Below are the code and all the weights of a small trained network. Each question names an input and a class and asks about switching units off, where a switched-off unit gives its printed mean instead of its output.

import numpy as np


def w(rows, s, z=0):
    codes = np.array(rows[::2]) - 128.0
    scale = np.full(codes.shape[1], s)
    scale[-1] = z or s
    return codes * scale


def f(y):
    return np.maximum(y, 0)


def log_softmax(a):
    a = a - a.max(-1, keepdims=True)
    return a - np.log(np.exp(a).sum(-1, keepdims=True))


def net(x, mask):
    res = np.array(x, float).reshape(1, 5) / 4 @ E
    y = f(res @ A[0][:, :-1].T + A[0][:, -1])
    res = res + np.where(mask, y, B[0][:, -1]) @ B[0][:, :-1]
    return log_softmax(res[-1] @ U[:, :-1].T + U[:, -1])


A, B = {}, {}
E = w([
[62,148,164,203,49,51,30],'x0',
[155,144,135,114,109,104,145],'x1',
[232,66,184,99,183,106,15],'x2',
[191,143,11,231,200,51,132],'x3',
[112,111,111,123,133,133,117],'x4',
],0.011)
A[0] = w([
[102,131,175,44,72,173,110,127],'neuron 0',
[130,99,95,69,203,201,159,55],'neuron 1',
[146,123,166,84,184,102,68,12],'neuron 2',
[78,151,101,125,71,141,167,56],'neuron 3',
[10,220,59,102,118,128,199,30],'neuron 4',
[71,168,87,139,93,160,176,3],'neuron 5',
[155,141,61,164,163,104,114,111],'neuron 6',
[104,102,136,115,139,123,129,40],'neuron 7',
[106,122,186,71,102,171,114,134],'neuron 8',
[50,151,173,195,51,39,9,52],'neuron 9',
[151,127,137,118,126,112,44,64],'neuron 10',
[77,153,105,163,91,133,153,26],'neuron 11',
[101,124,151,103,114,168,114,126],'neuron 12',
[143,145,180,108,65,142,125,100],'neuron 13',
[156,152,67,195,162,110,108,117],'neuron 14',
[145,156,126,83,169,143,158,19],'neuron 15',
[126,138,139,163,111,143,170,30],'neuron 16',
[71,142,170,153,104,37,82,74],'neuron 17',
[124,105,141,132,140,118,151,51],'neuron 18',
[181,123,121,91,123,158,38,14],'neuron 19',
[172,99,137,127,152,157,185,83],'neuron 20',
[160,119,66,213,212,33,141,137],'neuron 21',
[90,122,210,62,109,176,120,142],'neuron 22',
[121,129,140,111,174,140,193,57],'neuron 23',
[145,144,135,78,193,182,166,102],'neuron 24',
[167,105,112,95,187,184,188,81],'neuron 25',
[123,129,195,82,137,159,87,89],'neuron 26',
[162,152,66,185,172,91,120,114],'neuron 27',
[91,134,180,66,95,184,136,104],'neuron 28',
[88,150,135,166,109,171,195,40],'neuron 29',
[208,56,181,98,176,106,54,50],'neuron 30',
[178,95,149,118,166,170,131,75],'neuron 31',
[115,138,160,125,91,159,150,89],'neuron 32',
[110,115,149,95,115,108,132,46],'neuron 33',
[194,80,184,101,188,106,37,62],'neuron 34',
[183,125,90,81,129,182,169,65],'neuron 35',
[176,87,128,123,197,143,208,102],'neuron 36',
[116,100,183,100,90,164,138,121],'neuron 37',
[85,89,193,77,63,168,117,130],'neuron 38',
[99,151,128,117,135,176,82,83],'neuron 39',
[103,143,152,205,42,87,59,74],'neuron 40',
[90,120,178,42,81,162,105,107],'neuron 41',
[157,98,165,122,174,137,73,55],'neuron 42',
[108,91,137,112,124,117,136,41],'neuron 43',
],0.011,0.0039)
B[0] = w([
[158,125,50,161,169,72,110,198],'neuron 0',
[129,73,139,93,102,169,93,204],'neuron 1',
[88,142,178,112,103,91,204,168],'neuron 2',
[109,146,182,147,128,113,185,187],'neuron 3',
[81,144,178,106,123,69,207,246],'neuron 4',
[78,153,190,109,109,76,189,196],'neuron 5',
[164,156,107,183,182,70,96,196],'neuron 6',
[141,145,119,133,129,146,131,131],'neuron 7',
[177,167,58,179,168,98,103,187],'neuron 8',
[156,64,129,54,58,219,95,235],'neuron 9',
[65,121,146,77,114,111,164,162],'neuron 10',
[73,145,193,77,94,90,169,182],'neuron 11',
[139,128,125,151,155,117,112,161],'neuron 12',
[143,148,112,142,147,123,114,164],'neuron 13',
[156,164,81,188,148,101,99,204],'neuron 14',
[147,127,136,89,93,134,103,161],'neuron 15',
[123,122,153,131,122,106,146,149],'neuron 16',
[152,42,136,60,87,235,74,188],'neuron 17',
[139,108,128,148,130,144,144,129],'neuron 18',
[82,182,200,110,111,94,159,167],'neuron 19',
[128,98,140,97,127,161,97,175],'neuron 20',
[152,183,52,205,197,93,81,249],'neuron 21',
[150,140,71,201,186,103,75,201],'neuron 22',
[123,106,138,91,100,187,119,169],'neuron 23',
[168,70,114,57,63,215,73,194],'neuron 24',
[144,77,135,78,67,185,87,208],'neuron 25',
[114,155,130,180,160,76,128,173],'neuron 26',
[156,178,61,161,189,86,97,211],'neuron 27',
[137,145,82,139,149,80,111,192],'neuron 28',
[97,151,197,132,88,96,191,185],'neuron 29',
[58,185,209,117,103,76,202,211],'neuron 30',
[119,111,137,84,109,163,130,172],'neuron 31',
[143,141,134,136,193,104,132,158],'neuron 32',
[128,125,109,141,137,118,120,141],'neuron 33',
[44,169,205,123,102,97,208,209],'neuron 34',
[145,95,156,98,59,167,95,188],'neuron 35',
[157,96,109,98,113,201,96,206],'neuron 36',
[162,137,127,171,181,111,111,175],'neuron 37',
[167,163,91,168,172,109,108,200],'neuron 38',
[160,140,144,141,135,143,120,143],'neuron 39',
[179,44,128,56,75,254,100,204],'neuron 40',
[144,139,72,202,147,120,101,196],'neuron 41',
[84,137,158,127,152,119,205,170],'neuron 42',
[143,124,111,125,110,104,126,133],'neuron 43',
],0.0081,0.018)
U = w([
[132,153,67,216,169,87,54,247],'0',
[116,44,135,62,67,214,58,87],'1',
[3,155,191,122,100,80,234,18],'2',
],0.011,0.0011)

Each question gives the input, the list of numbers given to net, and the class t.
The units are the neurons (one row each of A and B). Each row of codes is followed by its name. A weight is (code - 128) times the scale printed after its matrix; where a second scale follows, it is the last column's (A, B and U).
mask holds one flag per neuron, in row order. A switched-off neuron (its flag False) gives its mean, the last column of its row in B, instead of its output. The means were averaged over made-up inputs and are rounded, as every weight is.
A unit's drop is (log p(t) with every unit on - log p(t) with that unit switched off) / (log p(t) with every unit on - log p(t) with every unit switched off).
unit that matters most: the unit with the biggest drop
k most important neurons: the k neurons with the biggest drops, biggest first
drop when u is switched off: that unit's drop, to one decimal
input [5,-7,7,5,-7], class 2: unit that matters most -> neuron 34
input [2,7,8,-7,6], class 2: 3 most important neurons -> neuron 34; neuron 30; neuron 2
input [6,8,0,-6,5], class 0: 4 most important neurons -> neuron 38; neuron 22; neuron 0; neuron 41
input [3,7,8,-7,-8], class 2: 2 most important neurons -> neuron 34; neuron 30
input [-8,4,-8,-1,5], class 1: 3 most important neurons -> neuron 24; neuron 25; neuron 1
input [6,2,-6,-3,-4], class 1: 2 most important neurons -> neuron 9; neuron 40
input [-3,-7,3,1,-4], class 1: 2 most important neurons -> neuron 4; neuron 5
input [1,0,0,0,-8], class 1: 3 most important neurons -> neuron 21; neuron 4; neuron 30
input [4,-8,8,-8,-4], class 0: 2 most important neurons -> neuron 22; neuron 8
input [2,-3,5,4,0], class 2: 2 most important neurons -> neuron 34; neuron 30
input [-4,5,7,-6,-5], class 2: 2 most important neurons -> neuron 30; neuron 34
input [0,0,-2,-8,-8], class 0: drop when neuron 17 is switched off -> 0.0
input [-5,1,4,4,-2], class 1: drop when neuron 25 is switched off -> 0.1
input [0,-3,-7,-7,-3], class 0: drop when neuron 8 is switched off -> 0.2
input [8,0,-1,-5,-5], class 1: unit that matters most -> neuron 9
input [-6,-4,-1,-6,3], class 0: drop when neuron 22 is switched off -> 0.4
